Below are the code and all the weights of a small trained network. Each question names an input and a class and asks about switching units off, where a switched-off unit gives its printed mean instead of its output.

import numpy as np


def w(rows, s, z=0):
    codes = np.array(rows[::2]) - 128.0
    scale = np.full(codes.shape[1], s)
    scale[-1] = z or s
    return codes * scale


def norm(h):
    return h / np.sqrt((h * h).mean(-1, keepdims=True) + 1e-5)


def f(y):
    return y / 2 * (1 + np.tanh(0.7978845608 * (y + 0.044715 * y**3)))


def log_softmax(a):
    a = a - a.max(-1, keepdims=True)
    return a - np.log(np.exp(a).sum(-1, keepdims=True))


def net(x, mask):
    res = np.array(x, float).reshape(1, 7) / 4 @ E
    u = 0
    for l in range(4):
        y = f(norm(res) @ A[l][:, :-1].T + A[l][:, -1])
        res = res + np.where(mask[u : u + 16], y, B[l][:, -1]) @ B[l][:, :-1]
        u += 16
    return log_softmax(norm(res)[-1] @ U[:, :-1].T + U[:, -1])


A, B = {}, {}
E = w([
[140,164,124,84,254],'x0',
[128,126,135,128,128],'x1',
[218,88,134,32,97],'x2',
[129,126,125,127,130],'x3',
[132,4,121,161,170],'x4',
[127,127,129,128,126],'x5',
[27,98,111,54,119],'x6',
],0.0057)
A[0] = w([
[121,8,134,181,107,72],'0.n1',
[122,103,129,151,57,52],'0.n2',
[123,108,128,153,54,58],'0.n3',
[173,108,135,87,85,35],'0.n4',
[138,151,123,113,188,41],'0.n5',
[169,110,132,91,96,30],'0.n6',
[169,113,130,92,101,21],'0.n7',
[210,146,122,209,89,20],'0.n8',
[128,129,128,125,133,95],'0.n9',
[36,96,119,71,69,64],'0.n10',
[136,151,123,113,187,42],'0.n11',
[118,217,133,115,32,3],'0.n12',
[71,150,128,190,125,61],'0.n13',
[124,121,132,168,47,59],'0.n14',
[169,112,128,92,97,42],'0.n15',
[74,142,139,214,125,55],'0.n16',
],0.016,0.0028)
B[0] = w([
[155,226,74,116,210,254],'0.n1',
[110,105,203,80,155,194],'0.n2',
[113,109,210,76,151,199],'0.n3',
[102,114,84,88,74,180],'0.n4',
[134,130,199,96,138,168],'0.n5',
[100,109,89,97,86,166],'0.n6',
[91,107,92,104,93,160],'0.n7',
[175,119,157,253,68,228],'0.n8',
[128,128,131,127,128,122],'0.n9',
[181,118,166,244,64,233],'0.n10',
[136,130,198,95,137,167],'0.n11',
[159,214,61,116,234,237],'0.n12',
[96,86,72,85,76,211],'0.n13',
[113,116,222,71,140,213],'0.n14',
[99,109,90,100,87,166],'0.n15',
[106,104,73,68,48,229],'0.n16',
],0.03,0.0072)
A[1] = w([
[85,106,89,103,89,61],'1.n1',
[181,141,141,145,99,18],'1.n2',
[136,125,190,102,136,71],'1.n3',
[130,113,102,85,69,52],'1.n4',
[106,162,73,148,242,4],'1.n5',
[138,84,158,251,109,47],'1.n6',
[81,71,216,110,176,44],'1.n7',
[79,93,75,97,86,47],'1.n8',
[129,124,127,134,128,119],'1.n9',
[161,99,162,200,86,29],'1.n10',
[98,121,104,109,94,88],'1.n11',
[189,188,88,131,198,46],'1.n12',
[126,124,184,110,138,81],'1.n13',
[133,120,197,100,140,53],'1.n14',
[90,112,94,106,92,82],'1.n15',
[114,120,104,98,82,76],'1.n16',
],0.016,0.0027)
B[1] = w([
[131,68,71,102,82,202],'1.n1',
[74,93,97,185,146,168],'1.n2',
[73,101,167,118,158,213],'1.n3',
[104,67,61,139,127,221],'1.n4',
[214,225,68,128,201,211],'1.n5',
[200,169,180,228,55,221],'1.n6',
[139,108,254,65,139,211],'1.n7',
[128,67,64,88,46,222],'1.n8',
[131,130,129,127,121,123],'1.n9',
[125,167,154,250,133,211],'1.n10',
[128,87,93,114,107,178],'1.n11',
[137,157,85,113,238,255],'1.n12',
[98,102,166,113,150,194],'1.n13',
[67,102,182,115,160,220],'1.n14',
[122,83,84,103,87,193],'1.n15',
[116,80,81,126,116,198],'1.n16',
],0.028,0.0064)
A[2] = w([
[254,169,198,119,149,46],'2.n1',
[170,237,191,91,95,51],'2.n2',
[97,195,168,123,116,68],'2.n3',
[144,212,185,119,121,93],'2.n4',
[124,160,210,64,107,61],'2.n5',
[201,193,173,133,69,25],'2.n6',
[196,195,182,83,89,45],'2.n7',
[102,169,205,50,130,28],'2.n8',
[152,200,124,60,106,56],'2.n9',
[124,175,135,99,73,61],'2.n10',
[124,212,129,99,99,83],'2.n11',
[174,184,177,121,122,68],'2.n12',
[120,187,140,121,103,75],'2.n13',
[204,194,187,118,129,57],'2.n14',
[136,164,181,90,63,21],'2.n15',
[214,194,149,79,92,4],'2.n16',
],0.014,0.0023)
B[2] = w([
[88,113,57,94,52,251],'2.n1',
[112,17,46,150,121,197],'2.n2',
[162,84,108,100,132,162],'2.n3',
[141,68,80,105,104,214],'2.n4',
[147,68,191,117,186,232],'2.n5',
[124,176,132,147,70,167],'2.n6',
[62,69,79,157,141,152],'2.n7',
[168,102,251,118,113,254],'2.n8',
[139,157,137,211,170,154],'2.n9',
[161,79,106,133,141,116],'2.n10',
[155,131,129,148,167,134],'2.n11',
[127,114,102,108,98,186],'2.n12',
[155,121,131,128,140,124],'2.n13',
[122,97,74,103,76,221],'2.n14',
[104,122,110,142,196,144],'2.n15',
[131,119,88,138,173,135],'2.n16',
],0.02,0.0051)
A[3] = w([
[136,193,159,144,75,65],'3.n1',
[200,147,148,102,92,82],'3.n2',
[248,118,146,88,109,105],'3.n3',
[149,179,146,98,79,95],'3.n4',
[177,171,152,102,79,101],'3.n5',
[152,168,145,102,85,87],'3.n6',
[163,157,179,110,46,72],'3.n7',
[148,172,140,92,89,91],'3.n8',
[149,169,143,101,84,95],'3.n9',
[165,175,157,126,91,54],'3.n10',
[121,200,128,111,97,86],'3.n11',
[140,167,144,102,81,69],'3.n12',
[195,208,177,160,41,3],'3.n13',
[152,195,121,111,125,91],'3.n14',
[153,176,146,98,81,99],'3.n15',
[141,198,184,121,117,91],'3.n16',
],0.018,0.0036)
B[3] = w([
[149,165,141,155,84,174],'3.n1',
[42,72,99,173,213,119],'3.n2',
[2,171,151,167,153,155],'3.n3',
[100,31,76,190,219,110],'3.n4',
[74,73,92,174,200,122],'3.n5',
[95,23,70,191,233,110],'3.n6',
[142,129,78,168,238,185],'3.n7',
[102,77,98,197,176,107],'3.n8',
[123,21,81,175,211,112],'3.n9',
[144,98,120,145,113,134],'3.n10',
[181,112,159,133,138,125],'3.n11',
[123,23,60,174,220,109],'3.n12',
[173,178,226,198,32,254],'3.n13',
[169,205,166,101,122,179],'3.n14',
[102,50,85,189,205,111],'3.n15',
[138,20,72,86,102,161],'3.n16',
],0.018,0.0044)
U = w([
[143,129,126,121,119,255],'0',
[96,74,43,70,54,74],'1',
[94,94,231,71,175,71],'2',
[163,213,67,113,215,62],'3',
[139,147,157,254,75,57],'4',
[135,127,130,118,122,191],'5',
],0.0099,0.0097)

Each question gives the input, the list of numbers given to net, and the class t.
The units are the neurons (one row each of A and B). Each row of codes is followed by its name. A weight is (code - 128) times the scale printed after its matrix; where a second scale follows, it is the last column's (A, B and U).
mask holds one flag per neuron, layer by layer. A switched-off neuron (its flag False) gives its mean, the last column of its row in B, instead of its output. The means were averaged over made-up inputs and are rounded, as every weight is.
A unit's drop is (log p(t) with every unit on - log p(t) with that unit switched off) / (log p(t) with every unit on - log p(t) with every unit switched off).
The circuit of an input: a set's keep is (log p(t) with only the set's units on - log p(t) with every unit switched off) / (log p(t) with every unit on - log p(t) with every unit switched off). Starting from the 12 units with the biggest drops (on a tie, the unit counted first), units are removed one at a time, each time the one whose removal leaves the highest keep (on an exact tie, the one counted first), for as long as the keep stays at least 0.8.
units of the circuit, in order: the units of the circuit, biggest drop first
unit that matters most: the unit with the biggest drop
k most important neurons: the k neurons with the biggest drops, biggest first
top k neurons in layer l: the k neurons of layer l with the biggest drops, biggest first
drop when u is switched off: that unit's drop, to one decimal
input [-7,1,-4,2,-1,-1,8], class 4: unit that matters most -> 0.n10
input [0,0,-3,-3,-5,-1,7], class 4: 2 most important neurons -> (0.n10, 0.n1)
input [-6,2,2,-1,-1,3,-6], class 2: 3 most important neurons -> (0.n14, 0.n3, 0.n2)
input [7,5,-8,1,7,-3,-7], class 1: top 2 neurons in layer 0 -> (0.n16, 0.n10)
input [6,6,2,-2,-7,7,1], class 3: top 2 neurons in layer 0 -> (0.n14, 0.n12)
input [5,0,7,2,-8,-1,0], class 3: 3 most important neurons -> (0.n12, 0.n16, 0.n13)
input [-8,1,-6,-4,2,7,7], class 2: 4 most important neurons -> (0.n14, 0.n3, 0.n2, 0.n8)
input [-3,-7,4,-2,8,7,8], class 3: 2 most important neurons -> (0.n1, 0.n8)
input [4,-7,6,2,8,8,-4], class 3: 2 most important neurons -> (0.n1, 0.n16)
input [8,2,-7,0,-1,-7,8], class 2: top 3 neurons in layer 0 -> (0.n8, 0.n11, 0.n5)
input [-1,5,-2,-4,-5,4,-5], class 3: 2 most important neurons -> (0.n12, 0.n10)
input [3,4,3,-3,6,1,5], class 3: 2 most important neurons -> (0.n1, 0.n8)
input [-2,-2,5,1,3,-1,6], class 4: 2 most important neurons -> (0.n10, 0.n16)
input [-7,7,-2,2,-4,-7,-4], class 2: unit that matters most -> 0.n14
input [-4,-4,4,2,-8,7,7], class 3: 2 most important neurons -> (0.n12, 0.n8)
input [2,4,7,3,-6,-2,-8], class 4: 2 most important neurons -> (0.n8, 0.n16)
input [-1,-1,0,4,-3,-4,-6], class 4: 2 most important neurons -> (0.n8, 0.n1)
input [3,3,4,3,5,8,6], class 4: 2 most important neurons -> (0.n10, 0.n12)
input [1,-3,-2,2,-4,8,-5], class 4: top 2 neurons in layer 0 -> (0.n8, 0.n1)
input [-6,5,1,5,-7,-6,6], class 3: units of the circuit, in order -> (0.n12)
input [3,1,-4,-4,5,1,-6], class 4: 2 most important neurons -> (0.n8, 0.n12)
input [-6,7,2,0,-8,3,8], class 3: 2 most important neurons -> (0.n12, 0.n8)
input [-3,-4,-3,2,-5,-3,6], class 4: top 2 neurons in layer 0 -> (0.n10, 0.n1)
input [-3,2,-1,3,2,-2,-8], class 4: drop when 0.n8 is switched off -> 2.1
input [3,2,5,-5,8,-7,-1], class 3: drop when 0.n1 is switched off -> 0.2
input [-6,8,-1,0,-8,-8,5], class 3: drop when 0.n12 is switched off -> 1.0
input [-5,7,6,-5,-1,-6,8], class 4: units of the circuit, in order -> (0.n10)
input [8,8,-2,5,-2,-1,-8], class 2: drop when 1.n7 is switched off -> 0.1
